Moves between units:
na: tal->tes, nup->kig, suk->sog, far->tid, gim->vud, dep->nav, sir->mil, sal->nup, sek->rap, paz->tup, lel->vad, gar->res, kif->nub, vup->ref, viv->suk, sor->ber, neb->tet, lom->vif, kig->fup, pak->lel, vuv->veb, kop->von, vif->fol, zuf->det, vob->viv, zag->zed, fup->pir, pav->tor, fab->sok, bof->fav, rom->lil, las->saf, tiz->lep, sak->rab, rab->ziz, ver->puv, tes->let, tup->sor, tor->tas, zof->bir, meb->vob, gok->kab, voz->kif, riv->kud, mir->ven, duz->mib, dur->vup, dol->sak, tet->dur, rap->bis, nav->nad, mub->mev, det->siz, fol->gon, vud->paz, tas->kor, maz->fop, kor->tal, gon->ruk, fop->mer, bar->mor, dav->suv, nub->pak, mor->dav, nad->mub, bir->mir, veb->nuv, tum->riv, fal->nir, res->dat, siz->pev, mev->zof, ziz->vuf, mer->rep, zaz->gok, ber->bar, pir->zuf, ref->rom, kov->voz, tos->kov, nuv->gar, nir->dad, pev->por, mib->rez, vad->tum, kab->sir, gos->neb, mik->tos, reg->gim, zed->ler, dad->sar, tid->mik, zug->lom, lep->bak, rez->far, ler->fen, dat->fal, tok->loz, ven->ver, saf->zug, von->pav, kud->dol, vuf->bof, sar->san, bev->sek, sok->faf, bis->duz, fen->guz, fav->dep, por->reg, rep->vuv, loz->maz, faf->zaz, sog->zag, ruk->duf, lil->fab, duf->bev, vak->meb, let->sal, guz->tiz, bak->kop, mil->las, suv->tok, san->gos, puv->vak
fi: tal->vad, nup->dol, suk->sek, far->veb, gim->mub, dep->zaz, sir->reg, sal->kud, sek->loz, paz->zof, lel->san, gar->tiz, kif->nir, vup->sal, viv->bev, sor->mir, neb->tal, lom->sor, kig->sak, pak->sar, vuv->ler, kop->kov, vif->ber, zuf->vuf, vob->duf, zag->bis, fup->rab, pav->kif, fab->pir, bof->sok, rom->kig, las->vud, tiz->tid, sak->ref, rab->rom, ver->vif, tes->tum, tup->bir, tor->nub, zof->las, meb->ruk, gok->pev, voz->fal, riv->tet, mir->zug, duz->mer, dur->let, dol->vup, tet->tes, rap->maz, nav->gok, mub->sir, det->bof, fol->bar, vud->mev, tas->pak, maz->suk, kor->lel, gon->mor, fop->sog, bar->ver, dav->vak, nub->dad, mor->puv, nad->kab, bir->saf, veb->fen, tum->neb, fal->kop, res->lep, siz->fav, mev->mil, ziz->lil, mer->zag, zaz->siz, ber->ven, pir->ziz, ref->nup, kov->dat, tos->res, nuv->guz, nir->von, pev->dep, mib->rep, vad->gos, kab->por, gos->kor, mik->gar, reg->nad, zed->duz, dad->pav, tid->nuv, zug->tup, lep->mik, rez->vuv, ler->mib, dat->bak, tok->vob, ven->lom, saf->paz, von->voz, kud->dur, vuf->fab, sar->tor, bev->tok, sok->zuf, bis->fop, fen->rez, fav->faf, por->nav, rep->zed, loz->viv, faf->det, sog->rap, ruk->dav, lil->fup, duf->suv, vak->gon, let->riv, guz->far, bak->tos, mil->gim, suv->meb, san->tas, puv->fol
ne: tal->pak, nup->riv, suk->duf, far->rep, gim->nav, dep->sok, sir->pev, sal->tum, sek->suv, paz->mub, lel->dad, gar->fen, kif->dat, vup->tes, viv->ruk, sor->zof, neb->tas, lom->paz, kig->kud, pak->nir, vuv->zag, kop->mik, vif->tup, zuf->rab, vob->gon, zag->sek, fup->dol, pav->kov, fab->kig, bof->lil, rom->sal, las->reg, tiz->rez, sak->dur, rab->vup, ver->zug, tes->lel, tup->mev, tor->voz, zof->sir, meb->fol, gok->det, voz->res, riv->gos, mir->las, duz->maz, dur->tal, dol->tet, tet->kor, rap->tok, nav->faf, mub->gok, det->ziz, fol->sor, vud->nad, tas->kif, maz->vob, kor->nub, gon->ber, fop->viv, bar->mir, dav->ver, nub->fal, mor->ven, nad->zaz, bir->mil, veb->zed, tum->san, fal->lep, res->guz, siz->vuf, mev->kab, ziz->ref, mer->suk, zaz->zuf, ber->bir, pir->sak, ref->let, kov->gar, tos->nuv, nuv->ler, nir->bak, pev->bof, mib->fop, vad->sar, kab->siz, gos->tor, mik->veb, reg->dep, zed->rap, dad->kop, tid->vuv, zug->vud, lep->far, rez->mer, ler->bis, dat->tiz, tok->vak, ven->saf, saf->gim, von->tos, kud->neb, vuf->rom, sar->von, bev->dav, sok->fup, bis->loz, fen->duz, fav->fab, por->fav, rep->sog, loz->meb, faf->pir, sog->bev, ruk->bar, lil->nup, duf->mor, vak->vif, let->vad, guz->mib, bak->tid, mil->por, suv->puv, san->pav, puv->lom
fu: tal->san, nup->dur, suk->tok, far->ler, gim->kab, dep->det, sir->nav, sal->tet, sek->vob, paz->mil, lel->tor, gar->far, kif->kop, vup->riv, viv->suv, sor->saf, neb->lel, lom->bir, kig->vup, pak->pav, vuv->duz, kop->res, vif->mir, zuf->lil, vob->dav, zag->maz, fup->ref, pav->fal, fab->rab, bof->pir, rom->dol, las->mub, tiz->veb, sak->sal, rab->nup, ver->sor, tes->gos, tup->las, tor->nir, zof->gim, meb->mor, gok->fav, voz->bak, riv->tal, mir->paz, duz->sog, dur->tum, dol->let, tet->vad, rap->viv, nav->siz, mub->por, det->fab, fol->ven, vud->sir, tas->dad, maz->bev, kor->sar, gon->ver, fop->sek, bar->lom, dav->fol, nub->von, mor->vif, nad->pev, bir->vud, veb->mib, tum->kor, fal->tos, res->tid, siz->sok, mev->reg, ziz->kig, mer->rap, zaz->bof, ber->zug, pir->rom, ref->kud, kov->lep, tos->tiz, nuv->rez, nir->kov, pev->faf, mib->zag, vad->tas, kab->dep, gos->pak, mik->guz, reg->gok, zed->fop, dad->voz, tid->fen, zug->zof, lep->nuv, rez->zed, ler->mer, dat->mik, tok->ruk, ven->tup, saf->mev, von->dat, kud->tes, vuf->fup, sar->kif, bev->meb, sok->ziz, bis->suk, fen->rep, fav->zuf, por->zaz, rep->bis, loz->duf, faf->vuf, sog->loz, ruk->puv, lil->sak, duf->vak, vak->bar, let->neb, guz->vuv, bak->gar, mil->nad, suv->gon, san->nub, puv->ber
zu: tal->neb, nup->ref, suk->maz, far->guz, gim->mil, dep->pev, sir->mub, sal->vup, sek->suk, paz->saf, lel->kor, gar->mik, kif->pav, vup->dol, viv->loz, sor->lom, neb->tum, lom->ven, kig->rom, pak->tas, vuv->rez, kop->fal, vif->ver, zuf->sok, vob->tok, zag->mer, fup->lil, pav->dad, fab->vuf, bof->det, rom->rab, las->zof, tiz->gar, sak->kig, rab->fup, ver->bar, tes->tet, tup->zug, tor->sar, zof->paz, meb->suv, gok->nav, voz->von, riv->let, mir->sor, duz->zed, dur->kud, dol->nup, tet->riv, rap->sog, nav->por, mub->gim, det->faf, fol->puv, vud->las, tas->san, maz->rap, kor->gos, gon->vak, fop->bis, bar->fol, dav->ruk, nub->tor, mor->gon, nad->reg, bir->tup, veb->far, tum->tes, fal->voz, res->tos, siz->zaz, mev->vud, ziz->pir, mer->duz, zaz->dep, ber->vif, pir->fab, ref->sak, kov->kop, tos->bak, nuv->tid, nir->kif, pev->gok, mib->ler, vad->tal, kab->nad, gos->vad, mik->lep, reg->sir, zed->rep, dad->nub, tid->tiz, zug->mir, lep->res, rez->fen, ler->vuv, dat->kov, tok->bev, ven->ber, saf->bir, von->nir, kud->sal, vuf->zuf, sar->pak, bev->viv, sok->bof, bis->zag, fen->veb, fav->siz, por->kab, rep->mib, loz->sek, faf->fav, sog->fop, ruk->meb, lil->ziz, duf->vob, vak->dav, let->dur, guz->nuv, bak->dat, mil->mev, suv->duf, san->lel, puv->mor
si: tal->riv, nup->rab, suk->bis, far->gar, gim->zof, dep->kab, sir->vud, sal->sak, sek->fop, paz->mir, lel->neb, gar->bak, kif->sar, vup->kig, viv->rap, sor->ver, neb->let, lom->bar, kig->ziz, pak->gos, vuv->guz, kop->kif, vif->mor, zuf->fav, vob->sek, zag->mib, fup->vuf, pav->pak, fab->det, bof->zaz, rom->pir, las->tup, tiz->tos, sak->lil, rab->fab, ver->gon, tes->kud, tup->ven, tor->lel, zof->zug, meb->bev, gok->reg, voz->dad, riv->vup, mir->vif, duz->vuv, dur->nup, dol->rom, tet->sal, rap->mer, nav->sir, mub->las, det->dep, fol->dav, vud->bir, tas->vad, maz->zag, kor->tum, gon->suv, fop->zed, bar->vak, dav->vob, nub->san, mor->meb, nad->mil, bir->lom, veb->tiz, tum->dur, fal->pav, res->kop, siz->nav, mev->saf, ziz->sok, mer->ler, zaz->por, ber->puv, pir->bof, ref->fup, kov->nir, tos->fal, nuv->lep, nir->tor, pev->nad, mib->veb, vad->tet, kab->gim, gos->tes, mik->dat, reg->mev, zed->rez, dad->tas, tid->res, zug->ber, lep->kov, rez->nuv, ler->far, dat->von, tok->suk, ven->fol, saf->sor, von->nub, kud->ref, vuf->faf, sar->kor, bev->maz, sok->siz, bis->rep, fen->tid, fav->gok, por->mub, rep->fen, loz->sog, faf->pev, sog->duz, ruk->tok, lil->zuf, duf->loz, vak->duf, let->dol, guz->mik, bak->voz, mil->paz, suv->viv, san->tal, puv->ruk

The rows follow the links: the fewer symbols apart two units are, the more alike their rows tend to be.

Each row is also shifted at random along 10 hidden directions that mean nothing.

Some units, each with a row of numbers:
sar: -17,-42,2,4,-23,-22,-31,12,13,-26,-27,-97,-5,-33,-24,19,-61,-51,-35,8,17,12,30,40,-25,-23,-27,-13,-16,-12,45,-15,8,85,47,36,-37,-18,3,-13,53,53,29,41,38,33,17,13,-38,-33,39,41
lep: -82,-10,-20,12,-8,21,35,-15,-3,24,3,0,-50,-38,-16,29,33,-20,3,-50,24,39,22,-9,13,-27,-10,-13,55,32,36,-20,-2,-38,7,13,-2,22,-11,-7,72,-5,3,53,-8,8,-15,-8,12,-22,-18,-39
pev: -17,3,1,-12,30,49,18,6,-7,-25,-7,22,8,10,17,-11,1,-7,5,32,17,-21,20,12,34,15,-11,11,-58,-31,-62,11,9,-66,-25,17,47,-27,-27,22,-5,13,-18,1,35,6,-6,82,-59,-3,16,51
dep: -1,-8,4,-8,53,22,27,-2,-2,27,-59,-99,34,7,-6,33,-50,-24,20,16,52,3,-5,5,-14,-21,-10,61,-19,42,38,-9,5,67,47,46,-47,-36,-6,22,25,17,40,3,9,-76,40,38,11,39,-8,51
lel: -3,-65,-8,16,-63,12,-14,3,16,-46,17,-48,-29,-40,-33,-9,-6,-47,-19,5,-5,7,27,27,-13,-18,-24,-63,26,-20,27,-34,4,6,8,-2,19,-9,12,-8,60,40,7,41,26,50,-9,5,-73,-37,21,16
vad: 10,-31,-12,4,12,-3,54,-4,7,59,-68,-6,13,-22,-14,7,-16,-5,-53,32,20,19,0,19,5,19,7,8,0,18,43,18,36,8,46,16,-56,19,3,-1,-3,-10,-36,-43,-7,35,-14,53,78,-4,43,46
vif: 121,28,-26,0,-44,-17,2,33,31,-35,-28,32,-32,-42,-9,-62,1,20,6,28,12,-39,-8,-12,-5,-18,-12,14,53,5,11,27,11,-24,-31,-39,-29,-4,26,42,-22,-15,-52,24,2,35,4,-2,55,14,-10,18
vak: 136,21,-2,-7,20,-16,36,30,15,26,-61,26,15,-25,-2,-9,-1,10,-12,29,33,-30,18,-8,2,-6,3,29,20,17,-20,27,35,-72,-39,3,-36,-10,13,26,0,-18,-63,8,25,10,4,95,76,40,14,28
loz: 109,-16,-23,-2,-31,5,14,24,15,-15,-31,24,-19,1,-3,-34,-4,3,-18,18,36,-29,2,12,18,3,5,-3,-12,-14,-16,31,18,-40,-13,-18,11,-7,18,11,-6,-7,-16,-13,14,36,15,-1,4,25,27,29
meb: -75,-14,25,-11,-49,-54,-16,19,8,39,-25,32,1,-17,-31,34,-57,-15,-4,-7,-9,15,3,8,-41,-1,-12,-74,10,3,-37,-35,-8,10,-29,47,7,27,3,-49,-36,-55,-8,-3,21,56,-3,38,24,-20,-35,-32
sok: 40,-45,35,-11,-30,-6,0,-15,-9,35,-75,-5,26,-12,-32,18,-57,-21,21,62,9,-1,7,36,-16,18,-1,-49,-25,29,-43,-45,35,5,-40,38,63,-31,9,-14,-42,-15,28,-41,30,-30,3,93,-30,34,-52,67
dat: -71,6,-40,5,-18,22,15,-13,2,-1,24,57,-44,-16,-4,-23,47,-4,-21,-39,-6,30,5,-18,22,14,-2,-31,43,-5,14,-8,10,-45,12,-27,22,29,-24,-4,13,-12,-24,15,-4,55,-45,-23,-9,-37,8,-34
sir: 132,-28,40,0,-9,-16,-31,0,12,-36,10,-33,16,-6,2,16,-16,0,52,19,-10,-17,11,39,4,-43,-34,0,9,-3,-15,0,-12,-4,-72,1,8,-68,-9,32,31,81,26,46,-2,-13,37,32,-26,6,-16,64
sog: 28,52,-6,2,26,6,43,-2,-22,47,-15,81,-15,6,21,3,54,58,29,-11,-4,-4,-15,-38,22,20,48,19,24,42,-16,31,-2,-82,-57,-31,37,44,17,5,-14,-54,-18,-28,-37,-66,0,-15,67,53,-52,-33
duf: -49,-47,-13,16,18,28,52,19,2,34,10,27,16,55,24,63,6,-29,-11,-45,53,53,-13,-12,-19,3,6,-52,34,39,45,31,-15,-83,-12,-22,65,28,-34,-6,54,13,48,-65,12,-43,37,-18,-14,31,-14,20
pak: 22,-2,38,4,82,-6,21,-5,-26,54,-12,1,41,29,37,54,25,48,7,24,-23,38,-2,8,8,20,34,45,-19,39,26,46,7,-10,-42,-29,14,28,2,-1,15,35,30,-66,-42,-116,29,-22,49,38,-15,11
tiz: -50,102,2,27,41,-16,-31,-14,-46,-44,32,74,-58,-41,58,35,34,6,-10,-2,16,-31,40,18,49,-7,9,60,-73,-22,-49,76,11,-111,-29,36,71,-9,0,12,24,10,-3,22,61,-48,-27,19,-26,-28,-16,20
kov: 3,-9,-5,-20,-32,-33,-24,-3,-6,19,-68,-18,-21,-37,-45,0,-49,-21,0,23,-7,31,12,15,-17,19,8,-48,9,33,-2,-51,30,50,-9,20,45,7,8,-21,-20,-8,24,-6,35,-4,-8,30,-36,7,-39,27
dav: -7,29,32,-10,20,-35,-33,14,-16,-10,31,-11,13,7,-9,35,-18,-5,32,-5,-38,-9,3,-7,-28,1,16,-16,-30,-7,-61,-36,-25,-9,-47,31,54,4,21,-22,-16,-20,15,-2,34,-47,7,23,-64,14,-41,-37
rap: -30,33,3,44,-59,-40,-27,9,-3,-35,25,39,-66,-40,29,53,-10,-13,15,-59,31,-16,-7,36,2,-26,-15,-35,34,1,21,60,-36,-63,-42,9,41,-19,-3,7,55,40,60,61,16,14,17,-36,8,-38,-52,55
san: 3,-36,21,-5,16,6,24,-6,-9,38,-26,3,17,-4,-16,11,13,20,-2,38,-31,31,13,1,-3,18,22,-21,2,22,2,-18,17,-3,-32,-16,24,38,16,-19,-1,-9,-12,-43,-22,-36,-1,13,12,21,-11,-16
neb: -15,-18,-6,22,35,29,33,-13,-4,11,47,9,12,27,24,13,50,10,-30,-23,-15,18,-20,12,24,29,12,10,3,-23,29,30,-7,-40,23,-33,-6,5,-10,11,20,37,6,-33,-30,11,-17,-25,4,-27,43,17
zof: 8,-16,-26,-3,3,29,3,4,-1,-32,18,39,4,32,3,-18,1,-29,-2,26,14,19,-6,-14,-11,5,-7,-26,-4,7,-8,-4,12,-54,-6,-24,88,-3,-18,21,-26,-7,-4,-78,46,-32,0,1,-78,23,-14,18
det: 33,3,25,10,-7,4,3,-15,1,15,-22,50,10,-6,16,-2,0,16,7,28,17,-27,3,32,24,11,-13,11,-12,-12,-42,22,26,-53,-33,9,4,-43,-6,15,-34,-1,-7,-1,-4,16,-17,56,44,-9,-13,50
tes: -38,0,51,2,41,20,15,-7,-19,28,19,-13,11,-28,-23,33,30,11,18,8,-45,-9,26,22,16,34,15,-1,-25,-36,-93,-58,8,-67,-61,39,31,-8,31,-21,4,-15,-14,34,4,-7,-44,95,-46,-28,-14,-33
nad: 62,19,-34,-9,-17,30,-3,-8,-9,-49,-7,25,5,18,3,-63,13,-3,31,57,-6,-4,-13,-56,-19,-2,19,-15,18,53,28,-4,8,3,-8,-60,89,13,-1,36,-32,-20,-12,-68,21,-100,13,-27,-56,77,-51,17
bak: 52,-58,1,-12,-80,-19,-34,-12,6,-1,-9,26,-29,-2,-36,-20,-6,9,30,0,-41,47,-9,20,-6,21,7,-103,58,23,7,-48,6,28,-63,-55,90,14,-1,-21,-18,26,53,-19,-27,11,5,-62,-55,4,-56,9
ber: -71,-13,-6,6,-1,1,15,29,18,-14,24,-26,-19,-11,-8,41,-23,-25,16,-42,14,17,-10,12,-13,-25,-32,-18,30,-7,20,0,-45,-15,-8,24,-6,0,-12,10,44,24,22,38,8,29,25,-3,-22,-38,-13,11
duz: -42,21,19,-1,11,-38,-17,5,-13,10,-1,5,-12,-8,15,64,-31,-16,-6,-48,10,-5,16,41,25,4,-9,-19,-45,-28,-43,20,-22,-26,-18,61,11,-25,-34,-19,32,37,32,52,29,57,3,54,-17,-42,11,50

From each start, follow one symbol. Which unit do you reach?
Answer with the unit's name.
new walk
56,-29,71,-15,8,-26,-14,-4,6,21,-11,-37,29,-14,-12,49,-28,18,67,14,-30,0,14,37,1,-40,-31,0,7,9,-37,-28,-22,20,-85,38,-23,-46,-5,4,17,47,20,58,-31,-11,35,57,16,-4,-37,23
ne -> dep
new walk
29,24,-6,16,8,49,3,-11,-1,-45,22,0,-8,-14,10,-30,31,-12,10,9,29,-50,17,2,25,-9,-13,44,-9,-29,-40,-3,18,-62,3,5,1,-53,7,34,9,1,-18,45,26,-5,-28,46,-32,-6,12,9
ne -> pir
new walk
-44,-16,-37,-29,-5,15,17,7,8,17,-45,30,-12,-14,-28,-43,-7,-18,-54,15,-2,23,24,-3,23,44,-2,-34,-17,-24,-29,-33,42,-7,28,8,8,25,-25,-19,-31,-29,-53,-11,33,97,-50,60,-27,-29,50,1
zu -> voz
new walk
72,-32,-1,-33,-16,24,-7,-5,10,-2,-32,-14,31,35,-22,-68,-20,23,20,56,-15,-11,-22,-7,3,23,4,2,-22,-4,-27,-36,16,70,3,-28,-2,-12,10,7,-75,-21,-7,-43,-28,-2,9,-13,-17,37,2,2
na -> gok
new walk
27,21,17,3,28,-3,-36,-2,-4,-68,48,-15,7,17,43,11,-7,0,14,3,-10,-32,2,35,33,-21,-31,41,-63,-50,-22,48,-31,-4,-10,18,1,-61,-33,35,16,79,19,33,11,13,19,10,-51,-34,33,71
ne -> siz
new walk
95,59,-3,7,54,-32,-15,19,5,-32,31,-60,7,6,27,17,-4,20,20,-23,1,-29,-30,-2,-6,-32,2,94,2,2,42,52,-38,36,17,-6,-68,-28,15,47,23,47,18,26,-10,-50,42,-47,31,11,11,21
ne -> mir
new walk
-96,19,-25,12,58,15,37,-13,-21,22,11,14,-27,-2,28,57,27,-14,-28,-49,26,34,8,13,41,-1,0,34,-20,5,28,43,-5,-54,35,29,6,10,-39,7,59,30,13,2,10,-2,-10,3,1,-33,27,23
fu -> tid
new walk
-136,79,-52,8,36,20,13,8,-15,-45,55,-7,-48,-16,12,-1,18,-29,-47,-48,26,-43,7,-24,29,-11,0,66,-77,-61,-29,25,-32,-27,99,70,-41,18,5,-4,19,-50,-48,43,49,56,-35,-2,-36,-52,65,-53
si -> bis
new walk
-106,34,19,21,-37,-47,-42,20,4,-35,33,-30,-47,-56,-11,55,-47,-25,43,-36,-3,-3,-9,19,-44,-44,-34,-15,36,1,7,-15,-53,18,-27,47,7,-8,18,-2,22,2,47,72,25,-11,18,-21,-24,-51,-79,-10
fi -> lom
new walk
-5,40,-15,-7,49,-16,1,18,0,-19,44,-10,12,27,23,7,4,8,-9,-28,-19,-9,-27,-18,0,-3,4,41,-25,-24,6,32,-39,12,32,4,-34,9,-10,17,-7,7,-16,-11,-2,10,12,-26,0,-11,36,-9
ne -> lom
new walk
-28,4,-14,-18,32,-26,-7,10,-12,22,-14,-41,29,51,-3,19,-49,-9,-21,2,7,14,-34,-13,-26,11,25,21,-67,8,10,0,-17,88,68,27,-9,32,14,-29,-47,-40,25,-86,12,-38,32,-55,-18,33,15,-23
fi -> vob
new walk
53,5,-18,-7,8,10,7,8,4,1,-23,2,6,9,-15,-24,-7,1,27,37,21,10,-18,-30,-34,-9,5,26,33,50,18,-19,20,3,-4,-26,28,12,27,23,-41,-41,0,-62,13,-90,16,-26,-3,60,-54,-20
fi -> saf
new walk
-3,-52,-23,-14,37,42,36,-12,-1,7,33,-37,29,47,-11,-28,38,6,-36,11,-42,29,-14,-18,17,28,23,7,-35,-26,22,-19,-4,42,64,-30,-19,37,2,-10,-5,4,-30,-65,-37,15,-11,-44,-40,0,79,-37
zu -> gos
